Below are the code and all the weights of a small trained network. Each question names an input and a class and asks about switching units off, where a switched-off unit gives its printed mean instead of its output.

import numpy as np


def w(rows, s, z=0):
    codes = np.array(rows[::2]) - 128.0
    scale = np.full(codes.shape[1], s)
    scale[-1] = z or s
    return codes * scale


def norm(h):
    return h / np.sqrt((h * h).mean(-1, keepdims=True) + 1e-5)


def f(y):
    return y / 2 * (1 + np.tanh(0.7978845608 * (y + 0.044715 * y**3)))


def log_softmax(a):
    a = a - a.max(-1, keepdims=True)
    return a - np.log(np.exp(a).sum(-1, keepdims=True))


def net(x, mask):
    res = np.array(x, float).reshape(1, 2) / 4 @ E
    u = 0
    for l in range(3):
        y = f(norm(res) @ A[l][:, :-1].T + A[l][:, -1])
        res = res + np.where(mask[u : u + 5], y, B[l][:, -1]) @ B[l][:, :-1]
        u += 5
    return log_softmax(norm(res)[-1] @ U[:, :-1].T + U[:, -1])


A, B = {}, {}
E = w([
[121,62,120,192,150,11,45,203,157],'x0',
[37,222,200,254,123,144,165,216,208],'x1',
],0.0089)
A[0] = w([
[46,123,63,89,36,124,38,157,178,110],'L0N0',
[172,140,148,60,111,150,248,45,114,15],'L0N1',
[210,136,36,13,165,127,41,124,112,3],'L0N2',
[132,154,104,109,122,161,254,98,138,162],'L0N3',
[144,53,135,185,130,31,109,133,77,101],'L0N4',
],0.0076,0.0025)
B[0] = w([
[219,186,173,116,178,139,38,61,198,148],'L0N0',
[181,121,151,220,175,182,90,79,18,241],'L0N1',
[62,131,17,79,39,85,155,131,136,254],'L0N2',
[154,169,133,144,229,1,95,180,159,221],'L0N3',
[196,127,232,131,230,70,48,115,39,222],'L0N4',
],0.0089,0.0073)
A[1] = w([
[158,163,118,124,156,192,177,101,99,100],'L1N0',
[88,84,22,88,48,135,125,115,116,113],'L1N1',
[136,116,148,78,165,161,68,127,85,146],'L1N2',
[121,118,151,130,101,141,143,103,133,2],'L1N3',
[122,87,76,92,2,124,139,117,99,137],'L1N4',
],0.012,0.0021)
B[1] = w([
[181,107,163,182,239,79,118,17,30,191],'L1N0',
[95,162,112,133,114,131,250,232,202,254],'L1N1',
[81,150,123,229,111,126,113,108,159,223],'L1N2',
[143,13,120,38,125,19,154,169,176,107],'L1N3',
[73,104,121,62,84,255,177,201,217,238],'L1N4',
],0.0086,0.0072)
A[2] = w([
[153,132,76,93,148,150,152,219,94,13],'L2N0',
[113,149,15,96,160,43,196,178,94,51],'L2N1',
[86,159,131,55,59,109,77,86,149,40],'L2N2',
[168,208,140,132,167,218,141,38,84,2],'L2N3',
[103,254,189,242,38,125,205,142,227,227],'L2N4',
],0.0071,0.0019)
B[2] = w([
[145,184,117,137,6,80,123,193,177,142],'L2N0',
[55,103,106,26,67,227,115,93,156,164],'L2N1',
[90,156,119,146,116,218,112,201,71,122],'L2N2',
[148,90,100,145,191,64,2,206,120,174],'L2N3',
[135,59,31,4,12,194,204,71,131,255],'L2N4',
],0.0086,0.0088)
U = w([
[61,77,31,99,13,251,158,93,171,1],'0',
[175,91,133,254,222,46,23,73,16,255],'1',
],0.0072,0.00073)

Each question gives the input, the list of numbers given to net, and the class t.
The units are the neurons (one row each of A and B). Each row of codes is followed by its name. A weight is (code - 128) times the scale printed after its matrix; where a second scale follows, it is the last column's (A, B and U).
mask holds one flag per neuron, layer by layer. A switched-off neuron (its flag False) gives its mean, the last column of its row in B, instead of its output. The means were averaged over made-up inputs and are rounded, as every weight is.
A unit's drop is (log p(t) with every unit on - log p(t) with that unit switched off) / (log p(t) with every unit on - log p(t) with every unit switched off).
unit that matters most: the unit with the biggest drop
top k neurons: the k neurons with the biggest drops, biggest first
top k neurons in layer l: the k neurons of layer l with the biggest drops, biggest first
drop when u is switched off: that unit's drop, to one decimal
input [-6,-5], class 1: top 2 neurons -> (L0N1; L1N0)
input [8,8], class 0: unit that matters most -> L2N4
input [7,-8], class 0: top 2 neurons -> (L0N2; L0N3)
input [6,-6], class 0: top 2 neurons -> (L0N2; L0N1)
input [-8,-7], class 1: top 3 neurons -> (L0N1; L1N0; L2N4)
input [6,-7], class 0: top 2 neurons -> (L0N2; L0N3)
input [7,7], class 0: top 2 neurons in layer 0 -> (L0N3; L0N1)
input [5,-7], class 0: drop when L0N2 is switched off -> 5.6
input [-2,-1], class 1: drop when L0N1 is switched off -> 1.1
input [-5,-3], class 1: drop when L0N1 is switched off -> 1.6
input [5,-8], class 0: drop when L0N2 is switched off -> 3.4
